Table B holds the same points as the rows below and some others, measured another way and shuffled. Each row below is followed by which row of B it is.
B:
0: [  -2  -23  -49   54   -3   23   97   36  147 -150  100  -32  117 -290
    7  -13   73  -96   60  -98  150  217  162   63   -9  -85   37   57
   25 -177  -61  103  143  -95   82]
1: [ -65 -182  -81  119  176   14   43  -67  276   21  -34  -27  -17   94
   16   43   70   36  210  117   -1  -19  -20 -104   -8   -7 -183   13
  -96  -79 -132  174    8 -102  262]
2: [  26  134  154 -154 -163   23   19  290 -111  -92   77   93  176  -36
  -70  -49   -2 -198 -103   -7   26  -26    6  211   42   14   21   23
   79   -7   14  -32  -60   94   23]
3: [  -7  -15  -65 -204  -67  112   29  233  -82   14  125 -104  215  124
   16   97 -136   -9 -124  108   10  -11 -109   27    1   75   91  -99
   -6 -200   34 -164 -135  -99 -224]
4: [  51   97  253 -131 -168  107  -75  292   -5 -108   12  234  153  117
  -76 -158    8 -235  -95  -35 -114  -61   14  333   98   58  -29  126
    0   33   14   59 -201  281  200]
5: [  31 -140 -115 -221   89   60  130   98  -66  -17  101  -89  131  218
  -45  146  -93  114   95  222  -60   96 -182 -218 -130   56  -45    3
  -68 -174  -46 -112 -203 -130  -96]
6: [  20  116  140   26    3 -201   98  112 -150 -149  -75  118  -64  -13
  -57   31  186  -75  147  135  151 -179  102  -12  -67  -21 -122   92
  105  232   -1   68   17  -28  244]
7: [ -94   83   28  -87  -96   29   10  204  -76   45   81  -96  170 -169
   22   49  -90 -113 -209    1  151  -30   14  137   86  -47   94 -160
  118 -129   24  -17  105 -130 -154]
8: [ -35  126  122 -122 -182   71  -61  272 -117   17  148   45  143  -47
   26   19  -99 -178 -287  -24  138  -46    0  212   55  -32   92 -106
   46 -136   53  -51  -34    3 -112]
9: [ -48  104  287   -8  -78  120  -73  157  -12 -126 -231  182  105 -231
   67 -250   19 -112 -259 -124  -28  -35  125  426  265   21  108  197
  221    4   50  177  -72  142  153]
10: [   5  -62  -36   -2   50   25  -51  127   43   41  141  -29   83  177
 -121   92  -94 -122  127  170  -17 -132  145  -41  -23  -28  -90 -197
 -205  119   55  153   -6   36   86]
11: [  -1 -159  -49  104  143  163  -28  -94  177 -122 -160   63  -60   44
  245  -34   36  205  -81   36   59   40   41   33   45   82   76  248
  -17 -241   23   62 -242 -113  110]
12: [  77   48  138   12   59 -192  115   45 -136 -197  -20  199 -128   85
  -92   49  197  -39  249  175  118  -82   93 -126 -180  -49 -197  185
   -8  227  -24  107  -94   32  347]
13: [  -1  -22   17 -192  113   43   45  169 -273  -41 -159 -139  227    2
 -135    4 -193   66   11  244 -165 -140  153  -14  125   76  100 -104
   90  233  186   91  -75  -32 -172]
14: [ -31  -60   39   30   47   32  -18   96  147   -7  -19   27   82   83
  -61  -30   17 -102  108   79  -57 -100   61   72   72   15 -111  -24
  -61   56  -42  161  -12   49  212]
15: [-131 -364 -237   95  544  103   64 -324   24   65 -242 -344   48 -305
  -35   73 -296  362  146  264 -101  139  351 -357  122 -150   78 -160
  -22   82  131  496  177 -315 -113]
16: [  -3 -115   45  -69   95  150    6   48   71  -82 -150   41  109   47
   46  -92  -41   82  -38   63 -138   44  -18   86  101   86   22  168
   34 -105    2   92 -207   27   86]
17: [ -30 -122  -49   31   72   45   -6   57  195   29   57    5   27  218
   -5   58   21  -26  133  128  -16  -74  -58  -44  -26   34 -144  -32
 -146  -79  -78   74  -89  -26  180]
18: [  -9 -230 -135  101  273   64   11 -150  118  -20  -24  -59  -57   69
   34   92  -75  171  150  195   13   32  152 -222  -57  -54  -52   -2
 -174  -25   35  233  -65 -133  112]
19: [ -17  104   79 -181  -31 -184  143  231 -257    6  128  -43  106   27
 -217  135  -10 -147  141  208   74 -112  -32 -122 -103  -72 -142 -163
   62  181  -29   -3   89  -67   13]
20: [ 117  109  235   11  -46 -129    7  115 -147 -200   41  338 -154  177
  -61   -2  168 -118  107  123  124 -123  116    9 -164  -47 -166  209
  -77  219   28  102 -201  174  375]
21: [ -25 -125  -57    9  111  -25   89   32  144  -24  -41   -2   -4  248
   14   83  106   59  215  186   -9  -98 -146 -127  -70   84 -183   69
  -51  -62 -120   -1 -122 -106  203]
22: [  37  -21    9 -203  106   46  112   50 -351 -133  -61  -67   94 -159
   11   58 -163  186 -135  161   58  123  111 -114  -30  -31  183   64
  136  -26  163    6 -132 -153 -239]
23: [  36   23   90  -99   23   96  -95   84 -264  -34  154   69   28  -86
  -22   54 -243  -24 -240  101  116   53  264    3  -33 -155  144  -98
  -99   37  226  170  -88   30 -130]
24: [  55  161   -9   89 -239   20 -132  247  -17  -99  302   72   21   42
  131  112   10 -207 -213  -37  360 -168  238  204  -71  -10  151 -131
 -149  -97  159 -113  -28  -27  -77]
25: [   1   92  156 -204 -112   37   35  215 -192  -40  127   85  129  -78
  -59   -1  -80 -130 -172   18   73   95  -35  105  -15  -77   31    4
   73  -94   11    1  -70   37  -44]
26: [   0   99   81  -49 -105   18   10  198  -57  -83   63   26  136 -121
  -19  -18  -11 -151 -100  -23  107  -22  121  173   47  -18   69  -27
   58  -22   42   27   27    4   -2]
27: [-11 -50 -45  17  23  43  15 114 111 -58 -20 -47 127  52   4  13  22 -43
  72  76  -5 -87  70  63  55  70 -11 -14 -19 -22  -2  36 -26 -44  71]
28: [  51  108  288  -65   46 -216  160  100 -196 -195 -150  244  -67  -22
 -176  -74  215  -95  235  138    0  -62   31  -28  -76  -58 -234  250
  160  313  -73  175  -50  113  412]
29: [ 201  -33    5   77   75 -131   64   19  -18 -300   76  229 -158  317
  -48   91  222   10  367  217  100  -92  197 -188 -284   41 -172  244
 -230  208   44   44 -258   85  368]
30: [ -13  -80  -73   21   52   88   70   10  137 -112  100  -73  161 -316
   -8  -18  -43  -58   15  -86   81  272  200   47   26 -106   82    7
   -9 -187  -17  170  137  -75    9]
31: [ -62   97  114  145  -24  -42  -46  105   36  -72  -84   52   23 -172
   27  -50   79 -141  -40  -16  151 -177  240  206  127  -35   16  -23
   86  123   55  177  124  -11  174]
32: [  -1 -188  -58 -126  176  134   -7   10  -29   46   41  -42   77  180
  -49   75 -205  109   28  223 -120   45   -8 -157  -25  -13  -37  -61
 -150  -56   47  128 -185  -35  -30]
33: [  33 -155   77   14  209  -49   81  -72   77  -86  -93  174 -118  259
  -84    5  114   69  311  227 -102  -22  -55 -193 -121   -9 -289  206
 -114  112 -111  208 -203   60  422]
34: [ -12 -177 -144 -168  170   56  162   39  -17  -28  -44 -181  181   70
  -68   86  -86  149  165  210 -129   82  -94 -203  -26   69  -25   -6
   18  -93  -38  -10  -94 -166  -87]
35: [  17   57  106  -15  -87   81 -120  221    6  -25   76   83  125   95
  -64  -47  -79 -203  -63   45  -20 -163  191  212   94   10   13 -103
 -112  117  107  134  -60  157   89]
36: [ -19   31 -188  176   13 -101   62   70   46 -114   65 -193   64 -173
   77  155   91  -29   87   59  309 -137  299  -25  -28    1  107 -143
    9   12   90  -17  210 -274  -67]
37: [ 124 -212 -111 -217  257 -100  289  -54 -144 -164   34  -10  -11  275
 -150  177   58  234  434  356  -95  187 -163 -505 -333   16 -218  206
  -87   -4 -107  -31 -264 -124  126]
38: [ -15  -33   -5    4    4    6   -9  114   81   17  109   25   30  162
  -20   75   10  -82   63  115   58 -106   -4  -10  -39   -6 -106  -72
 -112  -30  -36   39  -51  -28  126]
39: [  50 -122 -171   80  120    1  116  -26  140 -192  -59  -69   23   44
  112   74  129  144  181  102  103   16   81 -109  -81   99   19  158
  -24 -124   -9  -45  -97 -190   72]
40: [  -9   58   82  -51  -53   -5  -11  169  -71  -19   76   53   60   43
  -31   37  -22 -108  -44   84   85  -94   47   60   -6  -27  -24  -61
  -15   21   31   38  -38    2   51]
41: [  30  -93  -25 -165   65   39   -7  163  -74   66  146  -11   96  387
 -151  131 -138  -35  135  285 -123 -133  -60 -155  -96   36 -144 -147
 -215   87   27   29 -193   44   31]
42: [-108 -147 -215  -28  124   76  102   65  133   46  -53 -308  235  -95
   19   85  -86   82   66  106  -21   -3    0  -56  112   68   63 -156
   65 -159  -26    2  113 -275 -160]
43: [  58   30   77 -107  -64  147  -69   83 -157  -78  325  117   59 -214
   -3   30 -226 -114 -285  -59  193  303  241   62  -91 -234  165  -43
 -139 -197  141  153  -60   59 -117]
44: [ -79 -109  -83  272  146  -76  -19  -44  315   35   46  -53  -34   -9
  -68   56   87 -134  299   89   87 -149  238  -53   16  -93 -203 -163
 -170  138  -70  327  237  -67  339]
45: [  40   31 -141 -183  -38  -69  210  214 -155 -142   98 -203  241  -82
  -72  141   12   -4  113  119   98   45   19  -99  -94   67   84  -51
  107  -66   17 -202   33 -212 -212]
46: [  63   42   16  -51  -53   65   31  157  -71 -207  -41   16  136  -83
   60  -39   23   -8  -76    2   60    6  159  150   43   82  159  128
   77  -52  107  -48 -116  -17  -44]
47: [  45  109   48  -57 -153   42   61  206  -55 -217   -7   62  126 -110
  134  -32  100  -42 -157  -69  165   20   37  211   20   93  164  186
  154 -186   43 -179 -120  -66  -50]
48: [  98 -244 -204   22  178  213  -21 -151  124 -113  298  -23   16  -80
   54  110 -203  100   -2   34  106  401  279 -195 -165 -166  125    9
 -331 -292  100  205 -102  -66  -62]
49: [ -47   84   14  -28  -59  -77   53  183  -79  -18   41  -52   75  -20
    7   90   33  -74  -28   93  170 -154    5   34    1   12   -3  -92
   86   -3    4  -61   51 -146  -20]
50: [  60 -129  -14 -109  199 -107  193  -22  -80 -125  -55   30  -29  183
 -112   91   86  130  327  274  -62   45  -90 -303 -185   11 -207  168
  -20   80  -90   57 -168  -74  213]
51: [ -37  -71  -79   60  -47  -42   52  109  302   37  228   22   17  210
   -9  124  152 -159  206   56  122  -27 -168  -58 -126   -3 -245  -59
 -161 -197 -224  -29   15  -76  255]
52: [ -29 -258 -222    8  214   50  158 -115  230  -17   74 -147   51   13
   26  122    6  147  218  117   31  237  -88 -268 -116  -31 -100   39
  -95 -291 -151   67   -9 -238   66]
53: [ -25 -212 -223  203  255  -48   51 -151  185  -27    4 -113 -113  118
   76  181   59  166  258  226  144  -86  140 -288 -120  -15 -108  -43
 -175  -18   -6  138   13 -255  150]
54: [ -66   92  153   57  -63    9   12   98   33 -101 -100   94   35 -241
  105 -100  103  -86 -156  -91  160   -5   62  239  119  -24   43  131
  193 -103  -26   76   38  -45  132]
55: [  66  118   40 -261 -107  -97  175  269 -309 -121  128  -18  142   44
  -93  125   13  -50   12  154  108    3  -88  -75 -150   21    6   12
  105  -14   15 -212 -106  -85 -126]
56: [   5   52   25 -145   -5  -44  132  140 -216  -99   27  -42   95 -106
  -15   79  -16   19  -54  103  129   47    1  -53  -62  -28   58   21
  133  -53   29  -60  -31 -139 -105]
57: [ -71 -143 -104  -97   68  159   -7  106  105   90    8 -132  172  171
   47   65 -139   65  -53  138  -86  -49 -126   -6   77   94   13 -102
  -45 -197  -20  -21 -124 -116  -97]
58: [   2 -192  -86    8  244   29   26  -79   -6  -14  -53  -36  -39  180
   -8  100  -73  172  153  273  -34  -57   70 -235  -70   -1  -84    5
 -135   53   49  159 -146 -102   84]
59: [  76 -140   99 -105  176  -24   98    1  -13 -104  -74  185  -64  322
 -102    8   73   84  274  249 -158    9 -122 -195 -142   35 -255  238
  -98   84  -90  117 -308   95  346]
60: [  11  110  231 -114  -32  -20  -34  179 -251  -47  -31  164   15   49
  -80  -27  -50  -96 -106  131   21 -144   84   95   27  -45  -30   20
   43  186   95  117 -125  110   94]
61: [  28  -33   28  -55   51  -60   96   86  -30  -89    8   50   27   99
  -59   44   69  -10  157  148   19  -27  -19  -85  -85   13 -118   77
  -13   34  -49   40  -88  -29  158]
62: [  19  148  149  -63 -154   -5  -34  269 -100  -85   46  104  109   16
  -36  -27   24 -190  -96   21   78 -147   91  219   49   25   24   -6
   43   69   62   -9  -55   86   59]
63: [  32   -5 -108 -203  -19  -65  284  190  -51 -166   35 -164  273 -108
  -95   68   91   -8  198   70    7  155 -112  -78  -74   85    3   74
  174 -144 -110 -189   24 -177  -87]
64: [ -81  -36  -62  -59  157  -34  135   84 -106  -49 -228 -244  222 -220
  -88    0  -57   71  111  161  -61  -95  162  -26  160   44   69  -92
  209  161   71  118  151 -187 -102]
65: [ -90  -99  -58  363  212   -8  130 -228  346 -270 -414  -55  -24 -562
  233 -169  279  151  104 -166  177  125  308  146  206    1   95  335
  287 -119  -70  272  224 -253  287]
66: [ -83  -12   11  109   38   33  -42   43   87    9   -5  -27   37 -146
   56   12  -33  -61  -75   12  139  -63  161   96   95  -68   25  -87
   11  -39   25  171  104  -94   66]
67: [  39 -164 -161  -26   74   48   81   16  160  -51  163  -25   23  238
   44  150   34   69  160  141   56   87 -115 -185 -175   41 -101   51
 -179 -242  -95  -68 -171 -124   78]
68: [  42   36   -8   -8 -142  144   17  170  136 -212   15   39  172 -131
  165  -85   84  -57 -162 -152  110  112   61  282   82  105  187  199
   80 -305   11 -128 -114  -28  -20]
69: [  15 -260 -155   83  322  122   53 -220   71 -143 -207  -58  -72   -5
  180   36  -36  365   53  169   16   97  135 -199  -18   45   84  216
  -34 -135   87  143 -211 -215   31]
70: [-126   26   65 -121  -62  117   25  242   63   49 -116 -133  337 -197
  -49 -115  -84 -141 -129  -45 -118  -29  -28  290  284   64   78  -95
  211  -88  -42   54  109  -24  -79]
71: [  66 -203 -238 -100   84   73  149  -11  138  -72  269  -77   56  157
   45  198   -5  110  146  115   99  275 -135 -281 -255  -12  -47   54
 -189 -396 -109 -124 -163 -196  -38]

[ 208  -19  191  -77 -157  -10  -47   56 -131 -382  -39   17   18  -80
   68  129   63   -2  -11  232  -85  -44   -5 -107   25  240 -135  118
    7  -51  -56  177 -337]	1
[-161 -192  -35  -25  245    0  -52  -53  243 -173  439  116   90 -221
  -24  140  154  193  269  350    7  392 -148  202  363   18  226  148
 -381  -30 -214  -96 -109]	67
[-120 -204  158   98  137  100   66 -236  110   52   46   47 -104   32
  180  136 -114   -4  -72  124   63  268  -57  127  -11   20 -111 -318
 -186  242 -318  297 -135]	69
[ 102    5  154   47   43  -69   20 -158   48  105  -48   28  -54 -151
  174  121   -2   23   39  269  -56  -85  111   82  -48  135 -160  -60
    5  282 -212  239  -59]	18
[-155 -310   18   -7  251  -14    1 -133  234   43  324  107  -89 -176
    9  247    4  162  103  188  140  447 -173  245  107  -48   83  -80
 -372    9 -243   39   74]	46
[ 123   47   28 -371  -76   -1 -222  -63 -233 -482   69 -112 -294   99
 -317   25 -163  407  129  -95  258  237 -202 -197  -74   45  231   87
 -275 -223  400 -145  127]	70
[ 504    7  179  142 -194 -104 -104 -106  -65 -302  -27  131 -195 -542
  435  271   50   43  -43  526  -37 -200   26   86   37  184 -131  303
  103   73 -203  281 -366]	44
[  32    6   94  -12   25   72 -118  -17 -377 -366  -43   16    6  361
   78 -380  -84  -17   28  102 -112 -220 -105 -178  138  355  -77 -162
  236  283 -107   84 -386]	0
[ -42 -270   60   17  152  -58  -30 -106  411  -12  225  136  -59 -467
 -171  445  123  150   50  266  106  242  -82  414  -89 -176   40  241
 -253  -43   76   10  359]	60
[ -58  -77  169   39 -143  -99   57  228   88  -51  -65   77   81   68
  -63  -48   32  -84 -167   29 -119 -272   64   10 -153   75 -169   -9
   43  -61 -146   21  -72]	61
[  62 -491  161   51   34 -105   36  242  144 -109  147  223  176 -286
 -164  400  263 -173 -136  237  -88  -19 -128  268 -125  177 -350  201
  121 -182  -95  108   37]	33
[ -89  395  120 -286 -183   61  -25 -109  101 -304 -124 -238  -14  137
 -232  -32  -67  270  165    6  -24   91  188 -236  -13  -64  250   51
 -390   -4  265  -31    9]	57
[  92   94  168 -148 -123  -31    9   46   69 -267   -6  -53  143 -149
  -87  209  160   57  113  265 -141   26  126  -73   56  149  -47  211
 -155  -66   16  101 -158]	17
[-323  -88   34   54  177  -97   39  -94  155  431   21   56 -220  262
  -49 -266 -263  132  -66 -179  150  -95    5  140 -223 -128   -1 -437
 -134  277 -241  -61  338]	22
[-229  149  180 -190  -44  269   42  -48 -131 -495  -94 -199  264  480
 -153 -157   10  -28  102   31 -210  196   51 -317  207  234    9 -190
 -167  135   35  165 -454]	68
[  57   89  173  -73 -162  -24   21   11   71 -182  -65  -35  -26  -43
   16   89   -7   81  -18  123  -33  -21   96  -72  -57   41  -10   40
 -169  -43  -54  104 -132]	27
[  28   60  145   -3 -186 -126   44   62  116   -2    8   27 -144  -68
  181    8  -93  115  -74   89   32  -51   93  -52  -50  -24   43  -43
 -255 -105 -296   37 -163]	49
[-150   53   66 -108  -93 -167  -10  158  -12  106  -63   12 -163  310
 -162 -304 -208  154  -90 -230   95 -253   25 -107 -229  -18   37 -211
  -95  -40  -78 -187  182]	34
[  72    0  309 -313 -156  188    9   12 -244 -507 -304 -207  187  314
 -385  226   71 -115  -50  -32 -136   66   35 -267 -209  328 -339  -57
   95   14  385  326 -142]	9
[  42   -7    1  -64  206   62 -196 -165 -360 -285   59   17  -95  265
   -5 -304  -94  131  194  154   -7  -93 -162  -88  162  315   11 -126
  176  386    8   26 -158]	30
[  17 -148   18  -35  136  -70  -57 -105  259  -71  275   98  -66 -395
  -26  317  105  216  168  323   79  271  -67  243  100  -47  125  217
 -322  -41  -70  -21  111]	40
[  -8  -17  208  -25 -260  -34   65  215  111 -279  -49   30   83  -13
  -21   90   52  -32 -149   78 -105  -58   74  -83  -61   47  -69   82
 -146 -236 -136   63 -267]	21
[-206  -44   67   47  -17  -79   16   70   75   89   26   78 -126  228
    7 -285 -183   82 -106  -96   58 -148   -9   12  -95  -51   49 -246
 -116   59 -240  -96   24]	56
[-109 -193  141  156  -21    5   85    9  137  -56  124  126  -55   -2
  290   14  -77  -26 -142  141    0  133  -57   59  101    0  -24 -194
 -218    7 -494  146 -356]	39
[  62  102  147  -99  -94  -67   13   21  145 -146   13  -26  105 -196
  -22  180  139   62  112  281 -132  -13  158   -8   47   95  -23  197
 -174  -11  -54   85 -108]	38
[ 332 -555  242  180  -72  219 -110 -109 -611 -650   23  194 -362  209
  571   48 -264 -150 -398   94  176  282 -498 -153   76  403 -330 -423
  198   23 -469  519 -895]	65
[ 149  -54   64  308  -33 -153   14 -230  183  172  210  200 -441 -407
  775   36 -244  197  -77  354  177   88  -24  158  157 -124  159 -142
 -345  124 -784  171 -383]	36
[  47 -791  119  220   40 -195  -16  393  118  -47  231  437  -40 -285
  -91  290  116 -197 -406   72   94 -131 -352  427 -283   70 -375  117
  233 -329 -241  -25  126]	28
[ 143  258  145  -52 -107 -182   13  -54  230  121 -111  -31   18 -335
   -5  161   99  111  133  315 -123 -291  305   80 -119   23  -46  241
  -62  150    5   70  146]	10
[-132   50  193 -208  -86  167   -6  -28    1 -409 -153 -141  135  251
 -371   67   17   23  -10  -49  -80   87   31 -123 -124   75  -49  -24
  -98   17  317  106    2]	16
[ -91  273   93 -277    3   34  -20 -113   68 -186  -13 -183  119   79
 -227   31   61  195  296  154  -98  123  160 -136  108   94  139   66
 -284  114  151    6    2]	8
[-358  -39   43   60  -41 -189   72  262  266  230   75  125  -21  215
 -112 -344 -121   73 -133 -155   16 -264   59   69 -131 -161  100 -182
 -181  -77 -292 -271  160]	55
